Each row was made from one small tree. Brackets hold a mark, then the marks that hang from it, in alphabetical order. Every link used is in the known rows. Write each row's tree.
Each row is shifted at random along 8 fixed directions that mean nothing.
Known rows:
(H (V S) (W (N (F (G J))))): [ -78   15  -65  135 -222  156 -107   33   72   40  -22  165   60   86
  -45   -1  -37 -222  -88 -307   12  -96  -62 -190   10  -25  -88  251
  -25   83  -75   30  -37 -253  -63  -54  237  -91  -51  118 -123  380
 -265   29  -56 -138   92  111   -8   -7   62  129   70  -86 -127   -7
  178]
(G (J (D B)) N (W F)): [ 142  -50 -199  231   42 -319   44  -52 -198  -74   27 -107   69  -72
   69  -23   56   88    5   50   59  110  -18   31  -77  -83  152   15
  -34  -36  -21  117  140 -145  102  140 -124 -101  -51  -54  -91 -161
 -197 -100  194  -67  -76  -19  -28 -133   76  103  204   64   -1  140
   -7]
(J (D (B W)) (G (N F)) (U S)): [  48 -189   88   34 -110 -240 -198  -51   10  209   26 -210  -13  170
 -105   22 -249   11   18  -58  -57  190  190 -147   62 -359 -105  345
  -11  -80  253  176 -187   63    5  234   89 -143  132   39 -184 -196
 -209  -29  -33 -286   38 -110  -54  -15   99   31   60 -126  205   78
  -48]
(J D (G (W (N F))) (U S)): [  13  -27  -59 -157   -1  -41 -164   55  -53  172  -14  -26 -295   38
  -74   18  -16 -234 -170   58   24 -253  -88   93   37  -71 -109  122
  132  -37   98  187  237 -236   38  -60   77 -173  205  -46 -114   73
 -101 -230 -209  -77    4  -23 -214 -190    0   34    1  147 -140  324
  134]
(B (E (S V) U) (W (N (F G)))): [-127 -176   55  -51  -61  111  -75  287  -25  112    7  136 -305   45
  -12   -2  -68 -218  -71  179   83 -132  -65 -113  -11 -255 -249  283
  -59  251  280    6   61 -159  -25  -83  188    5  -29    7   25  162
  216   22  -95 -117   55   -8  -79 -351   53   43  -29  -36  -95 -282
  -36]
(H N (V S) W): [ -26   25  -72   49   31   47  -16 -169   42   -9   16  216   30  -18
   30   61   -1  -24 -166 -104  -25  -91 -222  -49   45  209  -59  -25
  146   48  -39  -10  -26 -130  -42 -256   -9 -168   12  -19 -206   43
 -158  -99   -4 -169   61  -25  -35  -61  -17  -92  191   64 -115   69
  201]
(N (F (H S W))): [  -2 -343 -213  167 -239  271  -73  271 -109   12  -73 -170 -162   48
  -20  252 -182 -122    1 -116  -30 -174  108 -176  185    3 -296 -221
   43  149  -85 -159   24 -145   68   15  -22   34 -158 -243 -122  367
   83 -210 -155   54   70    7   54  -80  164   64  206 -175   -9  -16
  128]
(B (E U) (W (F (H N S)) G)): [  -5 -174   71  -94  171  -74 -134  116  -69  306  -63  100 -314  -74
   88  -15 -103 -235 -133   25  165 -279  138 -161 -185  126 -171   25
  -69   90   63 -187  178 -126   -9 -125 -237   52  231   -7   21   42
   -9 -137  -59   34   40  138  -31 -297  -35   53 -201   35 -120 -418
   54]
(H (F G) W): [ -77 -318 -165    5  -85  281 -154  257 -154  -69  -47    4 -368  -89
   58  146  -34 -157 -125  210  -99 -145  -73  -72  195   39 -203 -329
  121  188  -40  -93  186 -249    1 -120  -81  -26  -87 -218 -273   98
   56 -162 -191   -5   46 -255  -43 -340   54   39  237   41  -77  -17
  123]
(J (D (B E)) U): [-114 -370   33  -13  -97  395 -161  136  -90   41  -27  -48 -104   97
  -14   27 -198  -52  -18    4  -39   82  132 -256  116 -249 -180  -73
   35   34 -223  -15 -126 -115   18 -125  129 -103  142  -94 -189  -22
 -154   18 -116 -198   31 -147    5 -101  114   54  193  -76   43  146
   58]
(G (J (U S)) N (W F)): [ -86  205 -178   66 -145  330   -9    1  -46  -27   16  295 -133  -20
   54  -34  128 -370  -72 -282  -19    0 -249  -97   23  -58   82  207
  180  165 -115   91  352 -414  -33  -67  108 -178  143   92 -112  284
 -544  -51    9 -119   47  -28 -168 -251   -7  149  184   90  -39  293
  365]
(V (U (S (H F W)))): [ 213   75 -296  -82  204 -353   24 -176   23  -15 -143  158 -277 -338
  193  112   33 -147 -211  -78  -46   31 -198   39 -101  151  319 -498
   64  176  129 -162  349 -119  -76  -26 -541  -66 -226   43 -123 -167
 -105 -237  406  -36  -52   38 -194 -449   -5   54  132   62  145 -249
  258]
(J (D B) (G F N W)): [   0  114  -21  128  -61   -2  -68 -144  -58    4  109   -2  148   63
   -8 -106   30   51  -14 -128  -43  231 -102  -40    4 -246   97  270
   49  -91  -73  199   16 -158   -4   46  140 -183  128  140 -237 -160
 -418  102   85 -284  -12 -121  -19 -112   77   87  208   62   11  285
  106]
(E (G (F H N) J W) (U S)): [ 139    0 -123  129 -150 -208   89   79 -244   -7  -14  142    6  -75
   29  -23  104 -124   60  -70 -114  162 -144  -39  114 -217  101  212
  -17  106  368  249  152  -97  -13  391   90  -75 -213  110  -29   64
 -535  -44   63 -179  -17 -173 -293 -353   -3  125  139 -152  224   10
   79]
(W (G (J (D B) U) (N F))): [  35 -279   24  222 -170  109 -192  174 -162   88  -76 -279   40  114
  -89   57 -193  -65   86 -226  -19  -89  385 -209  -48 -119 -135  239
 -134 -149  -23   86    6 -183   89  251   75    4   99  -49  -49  198
  -22 -106 -207  -14  -15   87   -2   63  136  239 -127 -117   18   36
  -21]
(E (G F) (U S)): [ 137  119 -237  108 -131  267   35   20 -158  -69  -95   95  -42  -67
  -10  268  -52 -208   22 -333 -181  -14  -87 -178  135 -123  -57   68
   89  229   38  -46  205 -131  -54  131  -76    2  -23   18  -58  362
 -233 -169  109  -77   41   36 -166 -161   37   50  163 -184  225  -50
  288]
(U (S (H N (W (F (G J)))) V)): [  98  -29  -86  213    2 -304  -45   -8   -2   58  -77  -17 -154 -116
  104  113 -115   71  -57   43  -69   95  101 -138  -97   36   26 -137
 -131  -15  337 -112   93 -102   -8  285 -250  -16 -308  162 -152  -26
  141  -23  208  -64   -4  -29   25 -195   91  153    7  -99  122 -337
  -16]
(D (E S) U W): [  46   65    0    3   22  119  -56  -28  -42   -1   91  251  -34   -6
  -63   59   23  -64  -75 -153 -102   49 -176  -21  106  -78   85  377
  349  -23  -43  208  -44    0  -43 -215   71 -211  -14 -163  130   49
 -169 -129  -85 -185   78 -142 -167 -298   20  -96  151   84   21   69
  153]
(D B E (U S) (W F)): [ -62 -314    7  147   59   35  -99  146 -196  -48  134   32 -129   29
  -63   34  -69   39  -20  199  -75  -60  -38   32   84   72 -156  461
  353 -179  -42  251  -99  -52  106 -207   22  -66   36 -330  183  -22
  224 -233 -229  -22   94 -152    2 -155   63  -40  153  100 -156   21
 -170]
(V (U (S (H (F N))))): [ -29 -208  -25   87  217  179   72  -88 -109   24  -82   72 -100   27
  -76  161  -99    4  -69   72  -90 -263    6    5   -5  213 -209 -110
  245  -80  -18  -50   46   19   -2 -264 -116   21   32 -199   76  113
  234 -255 -117   33   52  109 -100   14  -65  -37   -3   25 -172  -88
   19]
(D (B (E U) W) (G J N)): [  28  -37  -95  261  230  -74  -28  -29 -104    9   18  -52  -74 -123
   39   29 -129   56   36 -240  -51   37  212 -216 -350    9  106  123
  -64  112  -84 -359  269 -136   10  -80 -410  236   26  137   75   36
  -96   -7  357   54  -58  309  204 -135  107  190  -42  -37   -3 -479
   88]
(E (G N W) (S H) U): [ 155  185 -214  320 -223  191  177   55 -155 -174   31    8  216   33
  -67  220   19   19  111 -310 -131    9 -222  -87   96  -95 -142  400
    9  178  124   96  126  -87   48  175  252  -58 -206   52    3  478
  -22  -78   74 -147  -10   89  -70  -69  156   24  187 -217   78  138
  191]
(S (H F (N W) V)): [  99   78  -81   26  135 -390   -8  -98  128  100  -21  127  112  -71
  168 -224   93   28 -161 -187  102 -150 -159   51 -364  274   55 -141
 -308   70   62  109  110 -270   61  -41  -29  -97 -101  278  -52  -44
  -67   -4  295  -61  -75  439   11 -137  135   84  -73  110 -245 -205
   68]
(V (S (H F W))): [  66  -71   27   20    8 -228  -22   60   20   37 -126  143  105  -48
  102  -66  -28  -48 -107 -196   79 -100   30  -92 -141  114  -20  -69
 -138   13    9  115  -32 -160   49  127  -14    0  -59   39  -39  -28
   60 -101  -34  -70  -39  144 -115 -204   99   92 -122  -33  -21 -117
   -8]
(N (F (G J))): [  48  -72 -120   48  268  -36    3  -86 -114   92 -134 -118 -297 -155
   44  210 -153  -12  -37  -39  -67  -43  260 -136 -145  -32   69 -517
   33   48  -61 -419  277   -5  -76  -41 -513  208 -106  -44  -13  -54
  -72  -10  278   69  -69  147   60 -148    5  166  -13    3   52 -333
   81]
(V (U (S H))): [-170 -203   61 -101   52  123  103   94  -76  -65  -93  325 -217 -130
  184 -117   10  -85  -96  108  -99  145 -141 -135   -7  -63   88 -235
   77   96  -31    6  129 -241  -45   58   25  -26 -175   94  -89 -160
 -237  223  103 -194  -65 -128 -110 -369   37  196   82  -14   27    0
  -20]
(H (F G (N W)) (S (V U))): [-195 -442  -77   90 -271  260 -168  376  -34  -51  -57  146 -317  -67
   51  -61   -5 -295 -128   -6  -99  -30 -123 -156  115 -127 -130  -92
  -90  270  224   21  124 -403  -55   49  188  -89 -311   36 -214  206
   25    3 -182 -116   51 -180 -132 -355   73  172  105  -83  -52  -91
  103]
(G (F (H S)) (J U) N W): [ -78 -120  -83  314  305    1  111 -182 -192   86   80 -225  -13  -19
   -5   62 -104  219   97  -22   40  -44  165  -36 -210  271 -126 -250
   45 -215  -46 -309  236   11   76 -189 -388  259  116  -26   17 -110
    5  -76  142   52  -78  206  201  123   -1   94   41  100 -171   19
   52]
(G J (N F) W): [   5   89  -57   62   19  -33   49  -60  -63   25   -4   77 -106  -65
   76   22   49  -96   -7  -80   28   92  -16  -24  -45  -87  203   15
  119   47   68   12  208 -156  -28   55 -125  -85  -54  -28  -77  -97
 -333   46  107 -122  -24  -90  -94 -316   -2  151   95   90   64   -9
  106]
(U (S (H (W N)))): [  31 -126   -2  -15  142  -64   32   21  -60   76 -121  -10 -262  -74
   55  254 -151   49  -84  314  -56  -69   91  -45   52   79  -36 -205
  253  -83  140 -137   59   22   28   50 -282  -13  -55 -195  -75 -105
  292 -137  -60  -16   22 -157  -33 -260   14   24    2   31   39 -144
  -42]
(B (E G (S V))): [  23  417  194 -288  106  204  -63 -218  120  200  -36  456 -197  -70
   23  137  -63 -191 -140 -161  -85  121  -97 -190   57 -275  191  172
  234   22   82  -41   30   85 -250 -142  -72 -111   87  105   -4  -60
 -345  139   57 -329   58 -217 -268 -418 -113  -31  -63   52  232 -170
  250]
(H (V S) (W F N)): [ -92 -179    6  -39 -144   20 -144  221  -20   55 -114  203 -156  -52
  105  -26  -36 -261 -133   66  107 -117  -21 -168   39   51  -54   20
   16   84   16   58   -1 -283   23   25   29 -110   45  -68 -190   60
   16  -96 -213  -80   60 -131 -106 -287   16   96  -36   23  -62  -55
   57]
(B (E (G F J) U) (W N)): [  68   24 -150  225 -145   76   75   97 -112  -61   21  133  238  112
   15  -91   68 -139   44 -280  111  -74 -118 -162 -141 -145 -162  447
 -288  293  -19  138   53 -259   50   44  310  -91   71  198   -1  357
 -276   11  192 -135   10  326  -28  -83  120   92  150 -139  -72 -121
   92]
(J (D (E S) G) U): [ 133   58  -82  -26   39 -110  -94  -21  -86   55   48  191   27  -17
  -27  -74   63  -72 -132 -279  -80  -70 -161   -8  -39  -43   44  114
  -11   -4  -99  232  120 -169   12  -73  109 -255  -19   77   73   80
 -274 -132   41 -149  -55  110 -217 -168   71    0   58   58  -25  254
  199]
(E (G (W (N (F H))))): [-162 -362  -30  215 -207  358    6  311 -196    0   15 -250  -73  146
  -72  139 -201   48  144  185  -47  -58  138 -201  121 -145 -375   65
   11   37  -80 -101  -68  -64   89   38  256   61 -122  -99 -121  286
  103  126 -130  -71   39  -10  221   23  178  159  143 -203 -148   11
 -119]
(J (D E G (U S))): [  58   16   28  -60 -182  164 -235  111  -43   68   16  351  -87    9
  -42  -61   20 -243 -145 -377 -221   57  -96 -131  132 -147  172  513
  241  -24  -67  372   30 -278  -58   74  201 -349    1   32    7  175
 -487 -117 -190 -195   93 -185 -318 -340   49   82   63  -11  142  138
  214]
(J (G (N (F H)) W) (U S)): [  36 -143  -85   40   21 -223  -52   54 -148  140  -14  -74 -199    7
   -1  -41   11 -146  -66  -42  -33 -133  -27   77  -45  -15 -101   37
   -4  -21  278  145  280 -212   73  115  -18  -64   -6   20  -41   15
 -189 -172  -69  -31  -64   55 -191 -221   35  131    0   47  -40  161
   39]
(H F S V): [-143 -130   -2  -27  118  420 -112  -76  -15   74   48   97 -219   11
  -19  228 -161   15  -97   96  -68 -191  -36  -88  150  272 -260 -198
  312  -86 -170 -185  -11   13  -57 -470 -197   72  160 -260 -132   32
  108 -151 -183  -57  105 -129   69   21  -65 -131  184  138 -166   -7
  159]
(H (F (G J)) (S V) W): [ -14  -93   32  205  151  123  -94 -144  -32   69   38  -78  -29   64
 -104  211 -166  159  -73  -12  -51 -254  138  -59  -29  247 -340   38
   87 -214   80 -109  -51   40  -18 -261 -157  192   88 -150  -17  118
  283 -210 -176   19   72   60   84  141  -16  -80   -3   69 -196 -139
    8]
(H (N W) S V): [ -84 -230    9  141  -83  104  -75   50   24   90    0  -23  -33   52
   34   86 -151   29  -48  -77   -8  -91   59 -174   12  152 -221  -50
  -11   37   60  -90  -79 -146   34  -42    6  -44  -34  -39 -160   92
   16   -5  -86 -102   55   38  113   11   94    7   66  -46  -79  -69
   59]
(H (S V) (W (G F (J U) N))): [   8  119  144  160  174 -297  -11 -266   27  137   52  112  165  -29
  103 -181   46   90  -65 -168   74   64   31  -48 -308  144   56  220
 -216 -243  313  117   67 -164  -24   88 -110  -11  143  275  -52 -259
 -128   72  137 -182  -63  134  -32  -87  -23  118 -164  150  -56  -75
    0]
(H (N F (W G))): [ -27   69  -89 -228   97   99 -127   76   19  154  -79   91 -559 -195
   99  145    0 -324 -199   91   20 -177  -86   20    7    9  152 -252
  232  125    5 -203  392 -223 -102 -147 -283 -116  -46  -96 -107   19
  -51  -34   21  -25   19 -102  -85 -498  -26  135    8  192  -81 -164
  205]
(S (H (F G N) W) (V U)): [ -97   29   86 -133  320  -46  -56 -141   99   91  -57  268 -244 -192
   94 -185   57  -60 -238   68  -58  -67 -129    4 -297  108  145 -236
  -23   -3  124 -102  215 -186 -139 -267 -194   50  -58  247  -97 -186
   -1   53  150  -91  -28   88  -89 -375  -47  120 -192  188 -231 -334
  110]
(E (G F W) S): [-175  107  -23  128   63  186   85   79 -126   -8   39   50  -29 -100
   93  -31  -68   20   77 -124   -1   47   18 -253 -207  -33  -66 -144
  -92  142 -238 -299  265 -223   13    6  -93  269   37  236  -59   77
 -158  260  229  -69  -82  226  235  -95  138  197  -58  -50 -109  -85
  113]
(U (S (H (F (G J)) (W N)) V)): [ -91   33  129   42  196 -118   13 -101   30   75   74  182  -55   43
    2  -60   15  147 -133  293  -20 -164 -131   93 -120  207 -167  180
   57 -260  172  159   -7  -78    1 -152   99   27  -21   79   31  -45
  227   26  -72  -93   20   33    4  -61  -10   24  -53  171 -326  -62
 -142]
(H (V S U) (W F (G J) N)): [ -28 -226  -56  213 -188  -26  -68   72  -94  -65  -72  159   99   12
   42  -71   16 -191  -91  -76  119 -105  -85 -151   10   91 -120  327
 -103  -17   57  179  -76 -264    9   20  222 -163  -32   14 -122  219
  -93  -66  -98 -140   53   13  -81  -41    3  132   80  -64 -143   17
  -26]
(S (H N (W F)) V): [  61   94 -270  162  -22  305  -48   25   37  -70  -71  -18 -203  -67
   28  277  -82  -44 -111  -58  -44 -167  -91  -70   -2  127  -93 -188
  107  116  -54 -226  182 -184    6 -206 -190  -77 -128  -62 -192  323
  369 -237   96   40   70   63   75 -157  113   26  189   28 -115 -156
  249]
(H (F N) (V (U S)) (W (G J))): [-188 -223  -36  177  -40  147 -128   34  -30   43  -24  137  -47  -59
   61 -121  -76 -144  -76 -157  -33 -142   23 -251 -175  231 -123  -49
 -121   50  -57 -148  120 -370  -24 -114  -19   74   22  220 -161  230
 -242   24   35  -18   52  214  120   34   42  182  -54  -53 -236 -209
  136]

Write each row's tree:
[  68 -127  -51  189  -15   27   84  -94 -154  -64  -30   48  238  117
   23  -65   46   41   32 -155    9   70  -10  -66   -9  -93 -125   69
 -118  -18   36  261  -76  -92   38   66  166 -115   68   -7  -45  -49
 -303  -25   69 -189  -43   76 -135  -20   37   48  202  -14   34  181
   -8]  (G F (J U))
[ 105  -10 -153  201  -77 -230  -92  149 -127  -37   97  127  -92  -63
   32   49   14  -98  -21  -59  -54  112  -99  -63   25 -132  112  387
  108  123   37  107  110 -122   29   77  -74 -199 -173  -81   62   37
  -15 -117   91  -94   24 -109  -57 -348  104   65  172    2   99 -127
   54]  (D (B (W F)) (E S) (G N))
[ -20  -90 -142   63    4   21 -118  216 -115   20   82  -26 -294 -162
   14    9  -28 -121   -6    1  -88   24  -44  -29  -73  -55  145  141
  139   31  -67  -84  244 -165    9 -133 -148   13 -213   14   85  120
  -41  -10  123   -4   -5   -5   83 -383  127  216   65   27  -97 -210
   96]  (D B (E U) (G (W (N (F H)))))
[ 104   52  -57  -52   57 -170  -76   76  -37  131  -47   85 -187 -173
   48  130  -82 -170   -9   -8   58   42   44 -140  -52 -104  164  -13
   98   85   74  -92   85   33  -18   -3 -269  -94  -48  -54   92  -25
   61 -115  117  -79   28  -38  -77 -381   20   21  -96   -8  139 -272
  155]  (D (E S U) (W F N))
[  18  -29  102  -47   25   77 -145  -45  128  212 -133  -32 -165   -8
  -19   59 -176 -146  -73 -250   59 -175  186 -114 -158  125   20   98
   55  -57  138  -59   18  -66  -48  -81 -135    7   14    3  -10  109
   77  -95  -89  -52   66  147  -61 -189   41  138 -260    2  -51 -361
   85]  (S (H (N F W) (V U)))
[-150 -249  156    1  186 -294  -47  -12   36   95  101   74 -114  -98
  171 -117  -49  216 -106  346   69  -38  -35  -10 -154  337 -148 -274
 -150  -94  214  -15  -49 -110   43 -108 -163   18  -57   47 -195 -435
  247   82    2 -143  -36  -75  136 -146   25  -35  -49  158 -185 -179
 -119]  (H F N (S V) W)
[-121 -274   78   49    7   70 -195   -2   10  197   52   -2 -161   69
  -69   -6 -113  -51  -71   30  -28 -108   50  -88   37  109 -244    8
   14  -99  204   14  -47  -36  -54 -169   25   10   41  -32  -99    3
  -92  -67 -215 -137   72  -75  -29  -15  -37   -7   11   56 -140  -26
   66]  (H (F (G (J U)) (N W)) S V)
[ 197  291 -327   39   80  -48   45 -141   21  -30  -31  161  -72 -110
   61  175   57  -83 -170 -128   36 -176 -315   51  -23  150    2 -129
  100  129  -69  -63  210 -104   -7 -235 -182  -76  -76  -45  -24  240
   55 -280  236   -4   19  183  -76 -176   61  -82  221   96 -123   -9
  290]  (E (S (H V (W F))))
[ -35   79   -3  145 -184  100  -38  168  -20   44  -20  -36   -4  -35
   40   63 -148  -21  137 -139   13  137  128 -306  -74  -52  -23   24
 -194   23    0 -143   87  -97   11  263   10   94 -110  242 -119  164
   -9  168   87 -166  -36   37  128 -131  172  233  -96 -169   97 -108
  143]  (E (G F (J U)) (S (H (W N))))
[   1  -12  -45   14  505 -136  230 -119 -242    7   -3  -75 -134 -208
   46  156 -105  245   28  180  -39 -208   27  -37 -270  232 -178 -457
  -49   12  -74 -413  306   95   32 -214 -429  420    1   16  174  -91
  224   21  324   74 -176  375  179   37   15  -16 -142   40 -191 -204
  -15]  (E G S U)
[  20 -352   62  299  105 -202   60 -186 -165  106   15  -75  183  108
  -62  -35 -104  179   40   59   65  -15  138  -74  -46  113 -218  160
   -8 -230  226   97 -238  151   32  -74   -5   28   14 -111   27 -102
 -145 -110  -48 -111   42   41  -15  152  -63  -26   51  -62 -106  -72
 -164]  (G J (W (F (H S (V U)) N)))
[  97  -91 -108  106  -50  346  -97  -46 -131  -45  -60  -91   44  107
 -138  177 -122  -23  -21 -223 -115  -78  110 -122  120 -140 -114   90
  157  -83 -238   79  -26  -48   13 -111   63  -37  169 -183  -59  226
 -214 -228 -144  -76   25   -8 -101   69   60    9  183  -21    4  268
  181]  (G (J (D B) U))
[ -48  -11 -186  332   11  352   15   27 -142 -175   94   38  -26   13
  -73   82   31   50  -12 -107 -160  -24 -111  -64  -26   57  -29  371
  237    4 -206  -36  190 -223   13 -231   48  -32  -29  -37  -16  308
 -128  -38   79  -30   32   88  139  -29   83  106  271   54 -221   76
  139]  (D (G J (W N)) U)
[   4 -156 -100  280  -77  -42   -3   75 -205 -199  181  145    2    6
  -24 -115  157   60   -8  166 -135  225 -262   65  122 -142   62  605
  206  -39   70  389  -18 -127    8  -30  226 -217 -166 -109   -6  -73
 -278   -3   16 -215   38 -277  -57 -249   40   56  390   75  -87  151
  -82]  (D B (G J (W (F N))) U)
[-103   51   54   33  108  332  -46  144   14   93 -225  167 -120  -81
   40   77 -148 -193  -96 -447  -27 -330  269 -289 -290  229  -10 -226
   20   67 -364 -349  283 -338   12  -36 -223  207   98  102   24  368
  113  -69 -119  158  -36  374   32  -98   82  252 -396  -29 -139 -254
  235]  (V (S (H N)))
[ -44 -133    1  128  157  136  -24    7  -45   59 -178 -133 -167 -123
   45  282 -308   88  -39  -56  -52  -25  302 -289  -95   53  -69 -360
  102  -84 -116 -505   71   13  -28    7 -408  230  -76  -36 -108   34
  329    5  101   17  -21   79  207  -68   98  164  -78 -117   28 -303
   -1]  (V (S (H (W G))))
[   9  106  -71   75  232   86   12 -171 -103   34  -28   -8 -140  -61
    6  120  -10   -2 -100  -75  -74 -114    6   -5 -117   42   12 -103
  187  -21  -33 -173  309 -150  -14 -171 -255   15  140  -25 -115  -18
 -122  -88   65  -14  -49   65  -20 -158  -21   56   32  159  -92   43
  165]  (J (G N W))
[  65   51 -278  189   78  -56   78 -151 -119  -81   23   22  -98 -130
  128  135   63   -5  -60  106   14   84 -184  -23   12   30   84 -216
   57   59  -39 -160  227 -127  -33  -84 -217 -173 -128  -21 -191  -34
 -169    3  355 -105  -16  -48   69 -165    9   66  366   77  -38   23
  135]  (H (W F (G J N)))
[  24 -287 -152  164  -41  -21  -43   96  -78  -97 -128   11  -70 -111
   42   66  -77  -86 -100 -149  -43  -59  -21 -125   -9   95  -94 -209
  -75  119   27  -92   77 -155  -12   14  -89   30 -248   -9 -140  120
  139 -147   24  -52  -15   43  -66 -175   85  121   82 -136   -5 -144
   57]  (V (S (H (F G) W)) U)
[ -39  -76 -161   21   70   20  -97   -2 -121    0   26  -16 -113  -34
   21  -75  -33  -48  -94  -91  -87  -25  -95  -43  -68  -64  -81 -176
  -53    1 -198    7  240 -286   44  -62  -45   19  122  149 -138  -11
 -216  -58  137  -80  -84  144    3  -18  106  108  158   61 -110  280
  154]  (J (D B) (G F) (U S))
[ 252 -192  -31  299 -254 -178  -77   50 -209   67 -127   27  275  166
   -3    1   25  -93   10 -203   -9  -56  132 -106   98  -94 -124  456
 -161 -127  306  452 -171 -111   67  397  266 -271  -49  -81  -35  221
 -292 -203 -189 -100   43  -34 -301  -68   20  112   61 -142  122   -1
 -100]  (W (F (H V)) (G J N))
[-158 -336  -64   66  125  377  -99   69 -113    9  -15 -266 -170   16
  -56  112 -261  159    4   96  -92  -29  178 -203  -20  -68 -215 -398
  111  -18 -295 -320   39  -58   64 -254 -137  127  128  -94 -200  -19
   94  -33   22  -38  -14   58  249   66  144   38  150  -16 -156  120
   74]  (J (D W) U)
